(in the rows, 100 means zero)
Each row of numbers belongs to one of the nodes below and depends on some of the facts about them. Some rows are named. Which node is each other row?

There are 3 kinds of fact about the nodes: π, ψ, α.
<1529> π <524>; <527> π <1005>; <687> π <1650>; <1057> π <846>; <263> π <1653>; <1157> π <1161>; <676> π <43>
<12> π <752>; <715> π <1607>; <94> π <340>; <266> π <918>; <479> π <403>; <1402> π <1044>; <1553> π <989>
<1133> π <325>; <1392> π <912>; <752> π <138>; <1093> π <271>; <1051> π <694>; <1666> π <645>; <117> π <283>
<690> π <883>; <89> π <263>; <1645> π <904>; <926> π <985>; <524> π <751>; <85> π <128>; <943> π <17>
<1289> π <142>; <1556> π <1645>; <937> π <241>; <1471> π <1597>; <146> π <1471>; <826> π <67>; <684> π <687>
<346> π <1051>; <718> π <780>; <678> π <400>; <1650> π <582>; <142> π <1666>; <359> π <314>; <154> π <943>
<818> π <791>; <417> π <1057>; <470> π <1301>; <43> π <470>; <67> π <28>; <896> π <1048>; <883> π <905>
<1111> π <690>; <1044> π <1418>; <667> π <937>; <1036> π <511>; <126> π <1289>; <325> π <699>; <96> π <119>
<508> π <522>; <885> π <567>; <161> π <1392>; <152> π <1379>; <918> π <12>; <216> π <1556>; <1202> π <310>
<989> π <1502>; <478> π <154>; <878> π <1553>; <1301> π <1619>; <1502> π <797>; <582> π <494>; <904> π <1290>
<1606> π <527>; <1088> π <1501>; <138> π <754>; <320> π <1478>; <563> π <359>; <912> π <1202>; <75> π <1157>
<645> π <1088>; <1597> π <117>; <978> π <1402>; <985> π <141>; <232> π <1111>; <447> π <896>; <1196> π <85>
<567> π <89>; <609> π <678>; <1509> π <715>; <7> π <1172>; <1005> π <978>; <797> π <11>; <656> π <94>
<694> π <146>; <1531> π <1036>; <511> π <1614>; <283> π <833>; <522> π <417>; <787> π <667>; <753> π <152>
<617> π <1670>; <652> π <691>; <1290> π <508>; <128> π <774>; <1670> π <75>; <323> π <1206>; <119> π <19>
<1048> π <346>; <1161> π <851>; <1387> π <1018>; <1607> π <831>; <494> π <1387>; <1501> π <498>; <243> π <1192>
<1418> π <885>; <28> π <1527>; <691> π <718>; <1577> π <447>; <774> π <1529>; <1288> π <1602>; <403> π <1558>
<310> π <86>; <831> π <1093>; <751> ψ <831>; <400> ψ <1511>; <527> ψ <878>; <687> ψ <1509>; <1157> ψ <7>
<676> ψ <896>; <94> ψ <1088>; <851> ψ <522>; <479> ψ <1036>; <1402> ψ <119>; <1553> ψ <978>; <1133> ψ <1418>
<752> ψ <1402>; <1093> ψ <508>; <1666> ψ <690>; <690> ψ <1044>; <89> ψ <989>; <943> ψ <511>; <1289> ψ <791>
<1469> ψ <527>; <937> ψ <774>; <587> ψ <28>; <1471> ψ <320>; <684> ψ <216>; <346> ψ <687>; <678> ψ <241>
<19> ψ <1192>; <142> ψ <582>; <359> ψ <400>; <818> ψ <232>; <1614> ψ <715>; <241> ψ <883>; <43> ψ <753>
<67> ψ <417>; <896> ψ <89>; <883> ψ <910>; <1044> ψ <851>; <667> ψ <937>; <1379> ψ <403>; <1036> ψ <617>
<508> ψ <479>; <152> ψ <494>; <216> ψ <1558>; <1202> ψ <1289>; <1511> ψ <310>; <989> ψ <1202>; <878> ψ <652>
<1502> ψ <323>; <910> ψ <498>; <582> ψ <678>; <904> ψ <19>; <498> ψ <1093>; <1653> ψ <43>; <1088> ψ <609>
<320> ψ <1161>; <314> ψ <346>; <1192> ψ <1597>; <1597> ψ <1469>; <978> ψ <1607>; <232> ψ <904>; <609> ψ <1502>
<1509> ψ <818>; <7> ψ <676>; <656> ψ <94>; <511> ψ <1653>; <791> ψ <667>; <522> ψ <1614>; <753> ψ <142>
<617> ψ <152>; <323> ψ <751>; <119> ψ <1133>; <1161> ψ <1501>; <1387> ψ <1471>; <1607> ψ <1387>; <494> ψ <1196>
<1501> ψ <1666>; <1558> ψ <656>; <1418> ψ <1288>; <28> ψ <1157>; <774> ψ <359>; <1288> ψ <1478>; <403> ψ <752>
<310> ψ <1553>; <831> ψ <943>; <751> α granar; <400> α granar; <86> α brugok; <1529> α granar; <442> α brugok
<527> α granar; <1602> α vetrek; <687> α vetrek; <1057> α vetrek; <780> α granar; <263> α granar; <1157> α vetrek
<676> α klenik; <12> α granar; <715> α granar; <94> α granar; <1172> α klenik; <266> α granar; <851> α granar
<479> α granar; <1402> α vetrek; <1553> α vetrek; <1133> α granar; <1392> α brugok; <752> α granar; <1093> α granar
<1051> α vetrek; <1666> α vetrek; <117> α vetrek; <690> α klenik; <89> α brugok; <1645> α brugok; <926> α brugok
<524> α klenik; <85> α brugok; <943> α brugok; <1018> α vetrek; <1289> α granar; <1556> α granar; <1469> α granar
<937> α klenik; <587> α brugok; <141> α granar; <1471> α vetrek; <146> α klenik; <826> α vetrek; <684> α granar
<346> α granar; <718> α granar; <678> α vetrek; <1650> α vetrek; <905> α vetrek; <19> α granar; <142> α granar
<359> α granar; <154> α vetrek; <818> α granar; <417> α klenik; <1614> α vetrek; <11> α klenik; <470> α brugok
<754> α vetrek; <241> α vetrek; <43> α granar; <67> α brugok; <896> α granar; <883> α klenik; <1111> α brugok
<1044> α vetrek; <667> α granar; <1379> α granar; <1036> α granar; <126> α granar; <325> α granar; <96> α granar
<508> α granar; <885> α granar; <161> α vetrek; <17> α klenik; <846> α granar; <152> α brugok; <833> α vetrek
<918> α granar; <216> α brugok; <1202> α vetrek; <1511> α klenik; <989> α brugok; <478> α klenik; <878> α klenik
<1301> α granar; <1502> α granar; <910> α granar; <582> α granar; <904> α vetrek; <498> α granar; <1653> α brugok
<1606> α granar; <1088> α granar; <138> α vetrek; <320> α klenik; <1206> α granar; <314> α brugok; <563> α granar
<912> α granar; <1192> α granar; <75> α vetrek; <645> α brugok; <1597> α klenik; <978> α vetrek; <985> α vetrek
<232> α vetrek; <447> α klenik; <1196> α klenik; <567> α granar; <1527> α klenik; <609> α granar; <1509> α klenik
<340> α granar; <7> α granar; <1005> α granar; <797> α klenik; <656> α granar; <694> α granar; <1619> α granar
<1531> α granar; <511> α brugok; <791> α brugok; <283> α vetrek; <522> α vetrek; <787> α granar; <753> α granar
<617> α granar; <652> α klenik; <1290> α klenik; <128> α granar; <1478> α vetrek; <1670> α granar; <323> α granar
<119> α granar; <1048> α granar; <1161> α granar; <1387> α klenik; <1607> α brugok; <271> α vetrek; <494> α granar
<1501> α klenik; <1558> α brugok; <243> α klenik; <1418> α klenik; <28> α brugok; <691> α granar; <1577> α granar
<774> α vetrek; <1288> α klenik; <403> α granar; <310> α granar; <831> α vetrek; <699> α brugok

Some rows with their names:
<283>: 111  96  113  80  120  65  98  70  127  100  92  122  106  81  137  109  130  97  159  85  120  119  113  108  103  93  84  96  100  118  106  104  45  77  114  137  121  77  79  154  107
<152>: 94  110  103  107  121  98  137  84  106  106  83  122  83  88  135  119  104  109  97  97  111  79  87  104  86  98  91  84  110  95  94  113  112  105  109  112  94  105  131  115  106
<154>: 100  85  87  97  101  87  101  103  100  106  98  105  100  93  111  111  104  104  111  91  93  100  94  100  119  104  102  82  104  110  103  96  97  95  87  100  96  95  101  110  117
<478>: 110  92  104  88  100  98  97  87  109  97  101  125  82  111  99  100  97  106  76  66  120  104  106  85  109  105  110  93  104  115  107  105  81  102  93  83  84  122  125  123  117
<359>: 113  101  95  103  83  103  89  112  101  90  110  125  80  99  87  101  90  93  99  100  86  110  101  112  92  88  113  95  106  107  100  121  97  103  95  95  110  100  101  113  105
<1666>: 88  87  89  93  93  92  94  85  97  109  107  103  88  78  114  100  95  105  124  95  81  103  94  100  122  100  121  84  98  114  107  85  108  100  87  87  92  97  92  112  120
<19>: 102  101  103  106  95  98  86  120  97  93  103  120  77  107  105  104  90  100  95  117  78  105  95  101  95  85  116  96  94  97  96  107  105  103  102  115  118  93  100  107  92
<320>: 101  96  107  87  94  102  89  72  104  99  109  123  72  98  102  91  91  105  89  71  111  107  105  86  110  102  125  95  99  122  111  98  91  105  94  73  85  120  115  124  119
<691>: 107  101  98  94  86  102  98  117  113  87  107  124  82  104  92  103  91  101  96  100  85  104  103  102  98  86  114  96  104  99  96  113  97  103  98  105  103  100  107  112  103
<447>: 126  118  181  110  97  105  113  104  109  62  75  78  79  99  95  95  90  118  92  92  122  86  108  64  78  122  88  76  100  154  95  97  88  107  60  74  137  87  113  94  116
<1501>: 95  101  110  101  98  101  76  77  94  104  106  118  66  100  114  88  91  106  90  89  98  106  96  83  107  100  122  98  87  120  110  87  100  104  99  83  92  110  105  116  104
<754>: 98  89  93  113  106  85  90  108  89  111  95  99  96  96  122  110  105  103  113  108  84  101  87  98  113  102  97  83  95  108  104  89  103  91  91  110  106  84  91  102  103
<141>: 104  104  103  108  92  100  89  121  104  91  103  119  79  106  102  102  92  100  98  115  77  105  95  101  93  85  110  97  96  98  97  107  101  100  102  116  112  89  98  105  91
<1048>: 126  121  168  102  82  109  120  127  121  50  85  86  83  90  81  99  86  111  113  112  96  88  112  85  71  103  96  79  106  136  85  112  94  110  66  91  146  76  102  94  112
<1619>: 103  104  103  108  92  100  87  121  104  91  104  119  79  106  102  101  92  100  98  116  75  105  94  101  93  85  110  98  94  99  97  106  102  100  103  117  112  89  97  105  90
<1289>: 122  98  89  104  84  101  91  115  99  91  111  128  86  104  81  106  92  89  94  95  93  112  101  117  91  91  107  95  112  106  100  131  92  100  92  94  111  103  104  113  109
<851>: 89  108  108  103  85  106  80  103  102  93  112  117  65  89  108  90  83  101  113  122  62  107  94  99  96  81  131  101  85  103  100  93  116  107  104  104  108  89  87  107  92
<826>: 103  81  83  84  96  89  110  98  108  103  101  109  103  91  100  113  103  104  109  75  101  99  101  101  123  105  106  79  112  112  103  102  91  97  82  89  87  106  109  118  129
<684>: 103  90  92  76  80  88  103  129  126  80  112  126  100  125  51  108  88  123  85  85  91  111  117  82  119  82  127  103  113  101  105  102  95  102  98  100  102  120  124  123  113

Which node is each row?
No name comes twice in this set of rows, the named rows included.
93  88  94  104  116  85  105  110  93  113  87  100  91  101  136  119  107  105  107  105  90  93  88  97  111  101  96  79  94  96  94  94  103  97  88  119  99  82  100  104  101 -> <241>
98  105  102  103  105  103  102  123  103  95  93  120  69  110  125  112  95  99  92  117  81  94  93  103  88  84  106  91  91  83  83  115  104  108  99  128  104  84  107  103  85 -> <498>
95  110  100  118  99  94  108  76  98  104  103  119  89  79  102  102  96  111  111  102  96  97  88  101  96  96  107  94  111  118  115  97  121  97  114  88  106  114  113  117  113 -> <1607>
115  106  136  85  126  75  84  61  119  94  90  134  81  101  137  99  120  99  120  78  140  120  117  90  90  94  94  106  91  123  109  106  43  87  120  126  125  96  96  156  99 -> <1597>
146  120  162  120  77  109  112  133  103  52  86  85  87  94  67  104  87  98  106  110  105  94  109  100  60  111  82  74  116  147  88  133  91  106  57  78  160  77  99  90  117 -> <896>
117  84  80  112  99  86  90  104  83  111  101  106  101  96  101  114  106  91  109  90  99  107  91  115  108  108  92  79  111  118  107  113  93  89  82  90  108  94  95  109  120 -> <1202>
98  95  99  93  88  89  93  133  114  86  107  119  91  125  73  107  89  120  89  105  80  109  107  82  111  81  121  102  100  98  102  96  104  101  103  114  110  105  113  113  97 -> <1088>
104  98  99  94  90  101  96  115  106  90  106  125  79  104  97  106  89  100  95  103  86  104  102  103  98  87  121  94  101  98  94  113  101  107  97  105  109  103  107  114  104 -> <1469>
99  97  100  91  89  90  96  131  115  85  106  122  90  122  75  107  90  119  90  104  82  107  107  84  109  81  120  101  101  96  100  98  102  102  101  113  109  104  114  114  99 -> <1502>
101  97  109  95  117  98  101  94  102  105  89  120  70  118  127  108  100  107  73  82  117  95  98  84  101  101  102  91  93  101  97  104  87  104  95  104  87  106  124  116  99 -> <883>
75  89  106  134  137  69  136  112  108  144  95  130  110  109  116  102  73  110  62  97  86  114  76  88  119  97  116  119  115  56  129  93  139  79  115  92  114  89  133  109  88 -> <1653>
120  112  149  93  115  85  94  75  121  83  86  118  82  100  122  96  113  105  114  80  134  110  113  81  85  102  88  99  95  133  105  104  53  90  103  112  125  91  100  138  102 -> <146>
109  84  82  107  97  87  91  99  87  110  103  106  98  91  105  111  103  94  113  91  94  106  92  111  113  106  100  80  107  117  107  105  98  92  84  89  103  95  94  109  120 -> <774>

Now the same nodes, written a new way:
Known rows:
<582>: 104  93  104  77  89  113  102  99  70  122  121  99  87  82  118
<522>: 109  78  115  65  101  98  100  95  75  128  123  103  100  77  96
<752>: 113  86  108  68  90  109  101  98  66  123  115  107  90  77  116
<19>: 104  75  112  63  91  118  99  101  60  132  106  109  89  82  107
<323>: 122  98  103  75  92  93  113  104  66  106  104  101  97  77  120
<1469>: 114  86  109  69  89  108  101  99  67  121  113  107  90  78  116
<11>: 104  66  112  75  104  111  89  106  56  140  101  100  80  79  138
<1509>: 131  97  100  82  94  93  108  101  60  111  128  104  87  66  136
<128>: 113  81  110  72  96  98  90  98  79  121  104  97  88  78  137
<28>: 94  68  106  65  73  104  77  96  54  110  118  104  113  77  103
<1290>: 116  82  105  79  102  97  95  101  64  127  109  97  86  72  150
<266>: 124  91  106  77  94  88  93  97  86  109  110  94  90  73  145
<216>: 105  86  98  70  73  82  88  93  62  92  124  98  118  68  115
<1036>: 108  90  106  75  86  114  98  96  74  123  128  102  84  80  120
<780>: 101  68  115  67  98  111  87  102  71  135  96  99  85  84  127
<910>: 104  91  104  78  86  116  97  97  74  123  130  100  82  82  119
<587>: 93  67  105  65  74  101  77  96  54  108  118  102  110  76  103
<563>: 123  89  106  76  95  91  92  98  84  110  108  94  88  74  143
<1527>: 106  66  112  75  104  109  90  106  57  138  101  99  80  79  138

Name these rows:
No name comes twice in this set of rows, the named rows included.
79  84  90  62  80  114  69  75  48  134  107  111  133  66  104 -> <89>
122  83  111  64  88  109  95  96  68  124  117  115  92  75  118 -> <359>
128  38  162  54  83  88  108  133  78  105  142  110  71  102  98 -> <1471>
130  94  101  82  94  96  106  102  60  114  127  104  86  68  135 -> <1288>
107  92  104  76  90  108  106  102  67  119  112  100  90  82  116 -> <43>
107  97  112  55  100  74  111  81  83  130  137  107  117  61  122 -> <978>
102  90  105  77  86  118  96  96  74  125  130  101  82  81  119 -> <1093>
98  76  111  65  95  116  107  106  53  132  90  106  94  88  103 -> <751>
118  79  112  59  91  108  98  94  67  125  117  111  88  70  115 -> <310>
114  87  107  72  95  93  93  97  82  119  106  96  91  76  142 -> <1556>

